Here is a tiny trained network, its code and every weight. The questions are about switching its units off for an input and a class, where a switched-off unit gives its printed mean instead of its output.

import numpy as np


def w(rows, s, z=0):
    codes = np.array(rows[::2]) - 128.0
    scale = np.full(codes.shape[1], s)
    scale[-1] = z or s
    return codes * scale


def f(y):
    return y / 2 * (1 + np.tanh(0.7978845608 * (y + 0.044715 * y**3)))


def log_softmax(a):
    a = a - a.max(-1, keepdims=True)
    return a - np.log(np.exp(a).sum(-1, keepdims=True))


def net(x, mask):
    res = np.array(x, float).reshape(1, 6) / 4 @ E
    y = f(res @ A[0][:, :-1].T + A[0][:, -1])
    res = res + np.where(mask, y, B[0][:, -1]) @ B[0][:, :-1]
    return log_softmax(res[-1] @ U[:, :-1].T + U[:, -1])


A, B = {}, {}
E = w([
[110,188,154,178,30,122,33,165,176,138,53,95],'x0',
[7,209,127,172,157,35,78,121,230,117,226,100],'x1',
[166,215,18,88,244,146,182,7,117,125,102,163],'x2',
[160,192,212,204,215,165,165,180,156,19,201,53],'x3',
[71,92,125,104,237,97,144,191,69,138,74,156],'x4',
[138,195,179,255,126,159,157,202,101,59,120,201],'x5',
],0.0088)
A[0] = w([
[59,151,77,72,188,76,127,74,121,126,132,152,253],'n1',
[202,145,127,154,182,154,182,187,119,133,84,138,177],'n2',
[215,36,157,84,95,152,161,83,84,175,81,153,228],'n3',
[106,143,106,104,213,71,181,108,149,172,126,155,235],'n4',
[138,174,123,186,111,129,68,95,95,124,84,108,222],'n5',
[171,162,207,194,184,143,199,205,124,38,146,175,229],'n6',
[49,122,173,173,127,31,107,58,223,136,176,102,254],'n7',
[109,155,145,129,47,75,65,153,189,111,138,37,204],'n8',
[157,152,148,174,69,95,110,110,174,135,1,158,236],'n9',
],0.0088,0.002)
B[0] = w([
[154,182,91,21,167,29,209,116,90,223,137,166,202],'n1',
[134,166,138,118,136,161,165,151,72,62,99,136,175],'n2',
[165,79,41,95,46,230,148,78,46,130,56,194,210],'n3',
[142,121,103,138,249,62,169,176,132,152,197,226,188],'n4',
[96,207,106,149,127,93,110,180,198,126,95,128,168],'n5',
[106,91,213,156,189,193,144,132,116,42,150,111,252],'n6',
[189,84,179,131,161,112,91,142,142,174,99,88,247],'n7',
[219,81,181,254,67,61,93,115,175,186,71,96,234],'n8',
[37,240,175,101,106,169,62,174,142,171,72,174,193],'n9',
],0.0092,0.017)
U = w([
[93,116,92,31,235,31,194,124,129,170,149,156,166],'0',
[72,31,57,46,28,157,148,141,84,155,67,156,200],'1',
[61,188,70,124,152,74,104,210,127,130,134,127,6],'2',
[149,92,148,163,80,64,88,135,199,172,152,35,201],'3',
[2,205,144,97,73,120,75,172,177,158,80,129,60],'4',
[85,123,149,157,164,188,180,163,118,43,184,95,197],'5',
[149,233,22,82,100,176,170,59,155,100,105,122,119],'6',
],0.0098,0.002)

Each question gives the input, the list of numbers given to net, and the class t.
The units are the neurons (one row each of A and B). Each row of codes is followed by its name. A weight is (code - 128) times the scale printed after its matrix; where a second scale follows, it is the last column's (A, B and U).
mask holds one flag per neuron, in row order. A switched-off neuron (its flag False) gives its mean, the last column of its row in B, instead of its output. The means were averaged over made-up inputs and are rounded, as every weight is.
A unit's drop is (log p(t) with every unit on - log p(t) with that unit switched off) / (log p(t) with every unit on - log p(t) with every unit switched off).
The circuit of an input: a set's keep is (log p(t) with only the set's units on - log p(t) with every unit switched off) / (log p(t) with every unit on - log p(t) with every unit switched off). Starting from all 9 units, units are removed one at a time, each time the one whose removal leaves the highest keep (on an exact tie, the one counted first), for as long as the keep stays at least 0.8.
circuit, biggest first: the units of the circuit, biggest drop first
top k neurons: the k neurons with the biggest drops, biggest first
drop of u: that unit's drop, to one decimal
input [-3,-3,5,1,-8,-8], class 1: top 2 neurons : (n3, n5)
input [-7,-1,-6,3,-5,-2], class 5: circuit, biggest first : (n8)
input [-6,-1,-4,2,2,-3], class 1: circuit, biggest first : (n6, n1, n7)
input [5,7,8,-3,-5,3], class 4: top 2 neurons : (n9, n5)
input [4,0,0,1,7,2], class 5: top 2 neurons : (n1, n8)
input [6,-3,4,-1,0,-3], class 4: top 3 neurons : (n9, n5, n1)
input [8,-7,7,8,4,-2], class 5: top 2 neurons : (n6, n1)
input [-1,-5,-1,2,-3,1], class 1: top 3 neurons : (n3, n4, n5)
input [4,0,3,-1,-3,-3], class 4: top 2 neurons : (n9, n7)
input [3,7,5,3,0,0], class 0: drop of n4 : 0.9
input [8,0,4,-5,2,-3], class 4: drop of n9 : 0.2
input [6,-6,-5,1,-8,8], class 4: drop of n9 : 0.9
input [6,-2,-3,-1,7,-1], class 4: drop of n5 : 0.0
input [7,1,6,7,6,0], class 5: circuit, biggest first : (n6)
